Below is a small trained network, with its code and all its weights. Each question gives an input and a target symbol and asks what happens when units are switched off, that is, made to give their printed mean instead of their output.

import numpy as np


def w(rows, s, z=0):
    codes = np.array(rows[::2]) - 128.0
    scale = np.full(codes.shape[1], s)
    scale[-1] = z or s
    return codes * scale


def norm(h):
    return h / np.sqrt((h * h).mean(-1, keepdims=True) + 1e-5)


def f(y):
    return y / 2 * (1 + np.tanh(0.7978845608 * (y + 0.044715 * y**3)))


def softmax(a):
    e = np.exp(a - a.max(-1, keepdims=True))
    return e / e.sum(-1, keepdims=True)


def log_softmax(a):
    a = a - a.max(-1, keepdims=True)
    return a - np.log(np.exp(a).sum(-1, keepdims=True))


def net(x, mask):
    ids = ['ΘΛΠαζημ'.index(c) for c in x.split()]
    T = len(ids)
    res = E[ids] + P[:T]
    u = 0
    for l in range(2):
        r = norm(res)
        for j in range(2):
            rows = slice(2 * j, 2 * j + 2)
            q, k, v = (r @ M[l][rows].T for M in (Q, K, V))
            z = softmax(np.where(np.tri(T) > 0, q @ k.T / 2**0.5, -1e9)) @ v
            o = O[l][rows]
            res = res + np.where(mask[u + j], z, o[:, -1]) @ o[:, :-1]
        u += 2
        y = f(norm(res) @ A[l][:, :-1].T + A[l][:, -1])
        res = res + np.where(mask[u : u + 8], y, B[l][:, -1]) @ B[l][:, :-1]
        u += 8
    return log_softmax(norm(res)[-1] @ U[:, :-1].T + U[:, -1])


Q, K, V, O, A, B = {}, {}, {}, {}, {}, {}
E = w([
[199,175,91,131],'Θ',
[42,198,85,83],'Λ',
[156,159,97,142],'Π',
[155,136,157,252],'α',
[96,96,42,211],'ζ',
[151,114,142,52],'η',
[135,214,80,49],'μ',
],0.016)
P = w([
[45,110,207,19],'0',
[133,3,115,102],'1',
[119,6,102,110],'2',
[113,6,86,95],'3',
[123,110,100,75],'4',
[138,120,89,85],'5',
[151,114,84,96],'6',
[165,121,76,103],'7',
[182,132,77,105],'8',
[183,146,89,102],'9',
[197,160,83,111],'10',
[192,161,42,105],'11',
[189,173,41,105],'12',
[210,156,53,102],'13',
],0.0047)
Q[0] = w([
[235,35,139,102],'L0H1',
[109,112,24,253],'L0H1',
[157,224,11,248],'L0H2',
[119,223,54,56],'L0H2',
],0.0065)
K[0] = w([
[21,136,1,2],'L0H1',
[152,121,230,199],'L0H1',
[25,219,194,186],'L0H2',
[71,190,178,134],'L0H2',
],0.007)
V[0] = w([
[239,87,147,155],'L0H1',
[105,148,220,181],'L0H1',
[153,87,147,67],'L0H2',
[2,132,97,149],'L0H2',
],0.0072)
O[0] = w([
[215,160,119,104,252],'L0H1',
[104,153,29,27,78],'L0H1',
[162,151,134,1,40],'L0H2',
[251,147,130,115,147],'L0H2',
],0.0062,0.0018)
A[0] = w([
[19,142,164,151,148],'L0N1',
[234,102,116,164,105],'L0N2',
[184,59,139,2,163],'L0N3',
[28,146,146,91,3],'L0N4',
[88,46,114,173,193],'L0N5',
[213,58,156,31,33],'L0N6',
[218,78,119,107,144],'L0N7',
[123,95,25,167,185],'L0N8',
],0.0076,0.002)
B[0] = w([
[90,40,120,255,119],'L0N1',
[61,171,135,60,252],'L0N2',
[143,14,200,116,197],'L0N3',
[52,145,155,176,128],'L0N4',
[165,63,153,94,151],'L0N5',
[126,22,161,145,165],'L0N6',
[40,121,129,23,188],'L0N7',
[165,107,153,65,227],'L0N8',
],0.0062,0.0043)
Q[1] = w([
[108,76,167,152],'L1H1',
[162,157,150,202],'L1H1',
[1,94,135,66],'L1H2',
[119,151,10,52],'L1H2',
],0.0076)
K[1] = w([
[154,152,75,112],'L1H1',
[165,14,46,85],'L1H1',
[91,37,253,126],'L1H2',
[95,227,198,200],'L1H2',
],0.008)
V[1] = w([
[140,122,223,124],'L1H1',
[2,48,144,104],'L1H1',
[120,65,13,168],'L1H2',
[112,246,67,39],'L1H2',
],0.0077)
O[1] = w([
[99,127,141,129,121],'L1H1',
[105,135,51,115,84],'L1H1',
[114,143,7,73,106],'L1H2',
[117,178,59,55,253],'L1H2',
],0.012,0.0019)
A[1] = w([
[148,131,128,207,83],'L1N1',
[156,129,92,247,118],'L1N2',
[159,124,66,189,151],'L1N3',
[77,103,147,86,32],'L1N4',
[110,100,146,184,6],'L1N5',
[15,162,135,144,83],'L1N6',
[198,143,107,88,229],'L1N7',
[71,82,113,151,134],'L1N8',
],0.013,0.0027)
B[1] = w([
[154,254,199,75,135],'L1N1',
[239,125,159,20,169],'L1N2',
[118,201,166,19,182],'L1N3',
[23,131,193,94,129],'L1N4',
[41,157,54,59,133],'L1N5',
[131,106,122,219,135],'L1N6',
[151,206,51,231,254],'L1N7',
[46,123,54,253,142],'L1N8',
],0.0068,0.0074)
U = w([
[223,104,145,249,139],'Θ',
[19,116,87,239,111],'Λ',
[53,167,159,69,72],'Π',
[200,170,239,70,155],'α',
[173,24,37,41,70],'ζ',
[76,80,142,84,254],'η',
[170,101,124,177,88],'μ',
],0.012,0.0066)

Each question gives the input, a string of symbols that net reads in full, and the target symbol t.
The units are the heads (2 rows each of Q, K, V and O) and the neurons (one row each of A and B). Each row of codes is followed by its name. A weight is (code - 128) times the scale printed after its matrix; where a second scale follows, it is the last column's (O, A, B and U).
mask holds one flag per unit, layer by layer, with each layer's heads first. A switched-off unit (its flag False) gives its mean, the last column of its rows in O or B, instead of its output. The means were averaged over made-up inputs and are rounded, as every weight is.
A unit's drop is (log p(t) with every unit on - log p(t) with that unit switched off) / (log p(t) with every unit on - log p(t) with every unit switched off).
The circuit of an input: a set's keep is (log p(t) with only the set's units on - log p(t) with every unit switched off) / (log p(t) with every unit on - log p(t) with every unit switched off). Starting from the 12 units with the biggest drops (on a tie, the unit counted first), units are removed one at a time, each time the one whose removal leaves the highest keep (on an exact tie, the one counted first), for as long as the keep stays at least 0.8.
units of the circuit, in order: the units of the circuit, biggest drop first
k most important neurons: the k neurons with the biggest drops, biggest first
top k neurons in layer l: the k neurons of layer l with the biggest drops, biggest first
which heads matter: for each layer, one digit per head in row order, 1 if its drop is at least 0.15 and else 0, layers parted by /
drop of u: that unit's drop, to one decimal
input α ζ η Π α, target ζ: units of the circuit, in order	L1H2, L0H1
input Π μ ζ Θ, target Λ: most important neuron	L0N1
input Π Λ η η Θ α α η Λ Λ, target Λ: units of the circuit, in order	L1H2, L1N6
input μ α Θ, target Π: units of the circuit, in order	L0N2, L0H1, L0N7, L1N4
input Λ α Θ α μ, target Θ: units of the circuit, in order	L0N2, L1H2, L1N3
input μ α ζ Π, target Π: units of the circuit, in order	L0N7, L0N2, L1N4
input Θ η Π Λ Θ Λ Θ α, target α: which heads matter	01 / 00
input Θ Θ Θ μ ζ Θ Π α α α μ ζ, target α: 2 most important neurons	L1N3, L1N2
input Θ α Θ, target α: units of the circuit, in order	L0H1, L0N2, L1H2
input Π α Π, target Λ: top 3 neurons in layer 0	L0N8, L0N1, L0N7
input α Θ η Θ, target Θ: units of the circuit, in order	L1H2, L0N2
input α Λ Π, target Θ: which heads matter	11 / 11
input η Θ Θ, target η: 2 most important neurons	L0N6, L0N3
input η μ Θ, target η: most important neuron	L1N7
input Θ Π μ, target α: which heads matter	10 / 10
input Π ζ μ, target Λ: 4 most important neurons	L1N8, L0N3, L0N1, L0N4
input Π Θ α Θ, target Λ: top 2 neurons in layer 0	L0N2, L0N1
input μ Θ Π, target Π: which heads matter	11 / 01
input α Π Θ, target Θ: 2 most important neurons	L0N7, L1N3
input ζ α α μ α ζ, target α: which heads matter	01 / 11
input Θ ζ η Π, target α: 2 most important neurons	L0N8, L0N3
input Θ α ζ η α η α Θ Λ, target Λ: top 2 neurons in layer 1	L1N6, L1N2
input α Θ α ζ ζ ζ, target ζ: top neuron in layer 0	L0N1
input Θ μ Π, target α: drop of L1H1	0.2
input Π α μ, target Λ: drop of L0H1	1.4
input ζ ζ Θ Θ μ η, target η: drop of L1N7	0.2
input Θ α Θ Θ, target α: drop of L1H1	0.8
input Λ α α η Π α α α μ, target Θ: top neuron in layer 1	L1N7
